Each row has a name. Each piece below is followed by the name of the row it came from, unless a question asks for something else. Each question is about the rows just above it. Places in a row count from 0.

[ 7.02  7.03 -4.84 -2.48  7.03]  j_564
[7.03 7.03 7.03 8.62 7.03]  j_980
[ 8.61 -5.45  7.03  0.08  7.05]  j_993
[ 7.03  0.08 -5.45  8.61 -6.72]  j_880
Where do [7.03 7.03 7.03 8.62 7.03] appear? : j_980
[-6.72] is at row and place : j_880, 4
Where do [7.03 7.03 7.03 8.62] appear? : j_980
At which places does j_564 hold [7.02]? : 0
Every place of [7.03] in j_980: : 0 1 2 4
Where do [ 8.61 -5.45  7.03  0.08  7.05] appear? : j_993

[-1.14  2.14  1.72 -0.99  2.37 -0.07 -0.73 -2.16  3.75 -0.97  1.10  2.12
 -0.35 -0.22  1.24 -5.95 -1.24 -0.97 -1.95  3.25  2.48]  j_948
[-0.16  0.65 -0.34  0.59  2.15 -1.49 -1.87  1.49  3.75 -1.08  1.64  0.27
  0.73  2.26 -1.12  7.34  2.05 -1.08  1.21  1.54 -1.00]  j_839
[ 0.37  2.52  1.80 -1.29  2.58  0.09 -0.34 -2.14  3.75 -1.13  0.81  2.08
 -0.51 -0.41  1.26  0.55 -1.16 -1.13 -2.07  3.36  2.49]  j_803
[ 0.48  2.37  1.73 -1.13  2.31 -0.09 -0.69 -2.18  3.75 -1.37  0.54  2.01
 -0.66 -0.47  1.26 -7.19 -1.22 -1.37 -2.18  3.40  2.31]  j_985
[ 1.14  1.63  0.63 -0.43 -0.41 -1.23  1.86 -1.62  3.75 -1.67  0.55  0.27
 -0.83  1.53  1.78 -1.26  1.19 -1.67  0.55 -1.63 -1.48]  j_351
[-0.33  0.35 -0.24  0.76  2.16 -1.34 -1.94  1.93  3.75 -0.94  1.84 -0.41
  2.08 -8.52 -0.41 -0.41  1.26 -0.94  1.06  1.20 -1.26]  j_108
[-0.71  0.49  0.03  0.80  2.26 -1.69 -1.72  1.94  3.75 -1.42  1.81  0.43
  0.48  2.39 -1.24  9.09  1.89 -1.42  1.14  1.68 -1.32]  j_618
[-0.70  0.45  0.17  0.44  2.57 -1.39 -1.94  1.71  3.75 -1.60  1.40  0.35
  0.66  2.18 -1.45  6.06  2.11 -1.60  1.36  1.54 -0.85]  j_661
[ 0.37  2.52  1.80  2.08  2.58  0.09 -0.34 -2.14 -1.13 -1.13 -1.13  2.08
 -0.51 -0.41  1.26 -8.52  1.95 -1.13 -2.07  3.36  2.49]  j_308
[ 1.14  1.63  0.63 -0.43 -0.41 -1.23  1.86 -1.62  3.75 -1.67  0.55  0.27
 -0.83  1.53  1.78 -1.26  1.19 -1.67  0.55 -1.18 -1.50]  j_302
Row and place of [0.54] in the named rows: : j_985, 10
At which places does j_108 hold [-0.41]? : 11 14 15
Every place of [-1.13] in j_308: : 8 9 10 17
[ 2.08 -0.51 -0.41  1.26 -8.52  1.95] begins in row and place : j_308, 11
The next 2 entries after [ 0.17  0.44  2.57 -1.39 -1.94  1.71  3.75 -1.60  1.40  0.35  0.66]: : [ 2.18 -1.45]

[ 0.95 -2.87 -1.17  0.17 -1.66 -0.78] = j_596
[-4.48 -4.22  4.55 -8.59  8.79  0.40] = j_523
[-3.15 -3.05  3.24 -6.17  6.12  0.37] = j_252
[-2.87  0.95 -1.17  6.69 -8.96  3.23] = j_518
[-3.61  1.47 -0.07  3.06 -3.44  1.78] = j_476
[-2.95  1.34 -0.19  2.48 -2.80  1.53] = j_67
[-6.46  2.66 -0.28  5.59 -6.29  3.43] = j_659
[-4.48 -4.22  4.55  0.14  8.79  0.40] = j_905
[-8.59  8.79  0.40] is in which row? : j_523
Where does [ 0.95 -2.87 -1.17] start? Give its row and place. : j_596, 0
Row and place of [6.69] in the named rows: : j_518, 3

[ 1.39 -0.01 -0.54 -2.71 -0.99  1.12  1.96] = j_359
[ 1.39 -0.54 -0.01 -2.71 -0.99  1.12  1.96] = j_38
[ 1.39  1.12  0.39 -0.02 -7.73  1.12  1.96] = j_347
[-2.71  1.12 -2.71 -2.71 -2.96  1.12 -2.71] = j_166
[ 1.39 -0.01 -2.72 -2.71 -0.31  1.12  1.96] = j_925
[ 1.39 -0.01  3.76 -0.01  1.12  1.12  1.96] = j_863
[ 1.39 -0.01  8.78  2.44 -9.21  1.12 -3.53] = j_870
[ 1.39 -0.01  0.39 -2.71 -2.96  1.12  1.94] = j_674
[ 1.34 -0.01  0.39 -2.71 -3.04  1.12  1.96] = j_716
[ 1.39 -0.01  0.39 -2.71 -2.96  1.11  1.96] = j_20
[ 1.39 -0.01  7.28 -2.71 -6.73  1.11  3.12] = j_494
[ 1.39 -0.01  0.39 -2.71 -2.96  1.12  1.96] = j_29
Places of [1.12] in row j_347: : 1 5
Places of [1.12] in row j_863: : 4 5
[-0.01 -0.54 -2.71 -0.99] begins in row and place : j_359, 1
asked: [ 1.39 -0.01  3.76 -0.01  1.12  1.12  1.96] : j_863
asked: [ 1.39 -0.01  0.39 -2.71 -2.96  1.12  1.94] : j_674
Places of [-2.71] in row j_166: : 0 2 3 6

[ 1.14  2.71 -2.24  3.46  2.12  1.18  2.34 -1.99 -0.29  1.76 -2.28  1.43
 -0.08  2.96  3.82  1.20  1.96  7.29] = j_558
[-0.35 -0.10  4.23  1.68 -0.12 -3.21  1.61 -3.64  0.45 -3.97 -1.66 -0.97
  2.08  4.30  4.99  0.73 -0.01  4.15] = j_835
[-0.35 -0.10  4.23  1.68  2.48  2.79 -0.82  6.25  1.31  2.25  3.54  1.92
  2.92  4.30  4.99  0.73 -1.27  4.23] = j_694
[-0.19  1.56 -4.86 -0.65 -0.72  1.87  0.84 -2.33  2.51  1.83 -1.90 -1.26
  3.03  0.55  0.11 -1.29 -0.96 -0.11] = j_807
[ 2.26 -1.46 -1.91  1.15 -0.10  2.76  0.10 -1.59 -2.13  2.69 -3.79  2.60
 -1.54 -1.47  0.60 -1.04 -3.74  1.35] = j_673
[-2.77 -1.69  1.67 -2.81  0.07 -1.55  2.50 -0.39  2.51 -3.48  2.70 -2.77
  2.97  1.20 -0.82 -2.39  0.28 -1.26] = j_671
[-0.30  0.78 -6.12 -1.24  1.31  6.25  3.54 -0.82  2.79  1.92  2.92  2.25
  2.48 -3.35 -2.26 -2.59  5.59  0.21] = j_743
The next 2 entries after [0.55 0.11]: : [-1.29 -0.96]
[-2.77 -1.69] is in which row? : j_671
What are the next 2 entries after [ 1.31  6.25  3.54 -0.82  2.79  1.92  2.92  2.25  2.48]? : [-3.35 -2.26]
Places of [4.99] in row j_694: : 14
At which places does j_671 hold [2.50]? : 6

[3.94 1.20 1.20 1.20 1.20]  j_636
[ 4.25 -8.81 -1.11  4.24  4.25]  j_283
[-3.03 -4.95  4.04 -0.18  5.09]  j_731
[-4.61  1.40  2.85  1.40  1.40]  j_972
[-3.38  1.19 -1.03  3.64 -7.24]  j_935
At which places does j_972 hold [1.40]? : 1 3 4
Every place of [4.25] in j_283: : 0 4
At which places does j_636 hold [1.20]? : 1 2 3 4

[ 0.55 -3.57 -0.24 -2.80 -1.92 -2.59  0.11  7.53  2.09]  j_955
[-0.57 -2.49  3.73  1.85  4.88  2.60  1.18  0.53 -1.60]  j_194
[-5.74  2.37  1.85  4.88  3.73 -2.02 -2.67 -5.54  1.47]  j_280
[-1.60  2.60  1.18  0.56 -1.60 -0.48  0.96  3.10  1.47]  j_936
[ 4.88  2.60  1.18  0.53 -1.60] begins in row and place : j_194, 4
The next 2 entries after [1.85 4.88 3.73]: : [-2.02 -2.67]
[0.56] is at row and place : j_936, 3
asked: [ 4.88  2.60  1.18  0.53 -1.60] : j_194
[ 4.88  3.73 -2.02] begins in row and place : j_280, 3
What are the next 2 entries after [ 3.73 -2.02 -2.67]? : [-5.54  1.47]
Give the next 2 entries after [1.85 4.88 2.60]. : [1.18 0.53]

[ 2.54 -6.29  0.79 -5.19 -2.53] -> j_811
[ 2.54 -6.29 -1.85 -5.19 -2.53] -> j_846
[ 2.01 -4.46 -2.74  6.72 -6.88] -> j_774
[ 2.54 -6.29 -1.85  4.37 -3.94] -> j_707
[ 2.54 -2.54  0.79  2.59 -8.18] -> j_763
Which row holds [ 2.54 -6.29 -1.85  4.37 -3.94]? : j_707
The next 2 entries after [-2.54  0.79]: : [ 2.59 -8.18]
Which row holds [ 2.54 -2.54  0.79  2.59 -8.18]? : j_763

[-4.12  5.03  0.59 -0.36]  j_51
[ 5.45 -0.83 -2.37  8.99]  j_262
[ 5.33  3.43  9.30 -1.20]  j_760
[ 5.45  0.95 -2.37  5.45]  j_775
[ 5.33  3.43  9.30 -0.88]  j_973
[-2.78  5.46 -3.79 -3.70]  j_61
[ 5.45 -0.83 -9.12  4.29]  j_65
Where does [-3.79 -3.70] start? Give its row and place. : j_61, 2
At which places does j_775 hold [5.45]? : 0 3
asked: [ 5.45 -0.83 -9.12  4.29] : j_65

[-6.04 -1.94 -3.84 -2.36 -2.27  3.06  2.56 -1.33] -> j_533
[-0.07 -0.74 -0.16 -2.15  0.58 -5.55 -5.27  2.44] -> j_823
[-1.08 -0.52  3.68 -2.11  5.62 -4.94 -4.60  1.44] -> j_509
[ 3.74 -0.44 -4.48 -0.22 -6.60  2.67 -4.76 -0.36] -> j_11
[ 0.70 -0.36  3.67 -1.76  5.22 -6.20 -5.62  1.36] -> j_148
[-1.69 -1.41 -6.03 -1.94 -5.42  4.77  4.20 -2.79] -> j_728
[-2.29 -0.95 -0.77 -1.73  1.31  3.04  2.66 -2.15] -> j_241
[ 1.75 -1.05 -8.09 -0.80 -9.33  1.60  1.48 -2.36] -> j_421
[ 0.04 -0.93 -6.20 -0.26 -8.78 -2.21 -2.21 -1.65] -> j_468
[ 3.68  5.62 -4.94 -0.52  3.68 -2.11 -4.60  3.12] -> j_498
Every place of [-2.21] in j_468: : 5 6
[-6.03 -1.94] begins in row and place : j_728, 2
What are the next 2 entries after [-0.36  3.67]? : [-1.76  5.22]
asked: [-0.52  3.68 -2.11  5.62 -4.94 -4.60] : j_509
Row and place of [-0.22] in the named rows: : j_11, 3
asked: [-1.76  5.22 -6.20] : j_148
[2.66] is at row and place : j_241, 6

[ 1.72  2.21 -1.98 -2.08 -5.54  0.21  2.78 -3.97  2.81 -3.04  4.21  6.11
  5.04 -3.42] = j_349
[-2.91  1.38 -6.07  1.83 -1.10  1.87  1.17 -3.72 -0.21 -1.64  2.19  1.67
 -1.35 -7.92] = j_382
[-2.59 -0.78 -0.35 -0.31  1.18  1.38  2.20  2.45  1.96  1.26  1.78  1.21
 -4.12  2.43] = j_203
Row and place of [1.18] in the named rows: : j_203, 4
The next 2 entries after [-2.59 -0.78 -0.35 -0.31  1.18  1.38  2.20  2.45  1.96  1.26  1.78]: : [ 1.21 -4.12]
asked: [-0.78 -0.35 -0.31  1.18  1.38  2.20  2.45  1.96  1.26] : j_203

[ 0.00 -3.86  2.94  0.64  3.05  2.28  4.38 -3.92  7.29 -3.58]  j_114
[-5.11  7.49 -0.85  2.28  0.64  3.05  0.78 -3.44  0.69 -3.53]  j_251
[-0.06  2.19  1.30  5.66 -2.97 -4.35 -0.16  0.00  1.02  3.66]  j_902
Where do [ 0.00 -3.86  2.94  0.64] appear? : j_114
asked: [0.64 3.05 2.28] : j_114

[-6.54 -1.84 -5.79  7.17 -1.10 -6.18 -4.04 -7.02  2.13 -6.57 -7.02 -3.34
 -4.72 -1.97 -5.12 -7.76 -2.11  4.09 -1.19 -4.12 -4.77  2.86 -1.52 -6.64
  7.82 -0.02] = j_181
[-1.36 -2.95 -4.80 -2.17 -0.57 -4.93 -3.49 -4.69 -0.62 -5.16 -1.63 -4.67
 -1.81 -0.45 -2.88 -5.47 -4.03 -1.01 -4.08 -4.87 -4.86 -1.59 -3.77 -5.18
 -1.36 -3.58] = j_801
[-6.19 -0.26 -3.48  0.53 -0.98 -5.99 -0.23 -2.98 -4.14 -3.92 -5.98 -0.88
 -7.29 -4.98  1.92 -3.52 -3.32 -3.37 -2.69 -3.59 -3.93 -1.75 -1.66 -3.11
 -0.44 -3.16] = j_792
[-6.57 -7.02 -3.35 -4.72 -1.97 -5.12 -5.13 -3.20 -8.42 -5.69 -0.74 -5.44
 -4.17 -1.81  2.71 -5.40 -8.52 -4.69 -7.87 -6.73 -6.42 -2.03 -6.40 -5.93
 -6.25 -8.42] = j_938
asked: [-3.34 -4.72 -1.97] : j_181
[-5.98] is at row and place : j_792, 10
Which row holds [-6.57 -7.02 -3.34 -4.72 -1.97 -5.12 -7.76]? : j_181
Where does [-7.87 -6.73 -6.42] start? Give its row and place. : j_938, 18
The row with [-5.79  7.17] is : j_181
Places of [-5.12] in row j_938: : 5

[ 0.41  0.14 -0.14  2.24 -0.45  0.08  0.53 -2.02 -0.22 -1.64] -> j_662
[ 0.42 -3.33 -0.03  1.35 -0.23  0.46 -0.02 -1.56  0.17 -0.70] -> j_446
[ 0.33  2.21  0.68 -2.30  0.33 -0.47  0.35  1.74 -0.16  0.50] -> j_284
[ 7.04 -6.65 -3.59 -7.14 -0.57 -0.75 -1.79  1.47  4.53  5.80] -> j_884
[ 0.15  0.25 -0.11  0.07  0.00  0.54 -0.05  0.25  0.15  0.15] -> j_735
[ 0.31  5.68  0.53 -2.22  0.68 -0.30  1.47  4.53 -1.79  1.03] -> j_516
[ 1.33 -3.64 -0.26  2.84 -0.26 -0.44  0.71 -2.93 -1.09 -1.72] -> j_908
Where does [-1.79  1.47  4.53] start? Give its row and place. : j_884, 6
[-3.33 -0.03  1.35] begins in row and place : j_446, 1
Every place of [0.15] in j_735: : 0 8 9

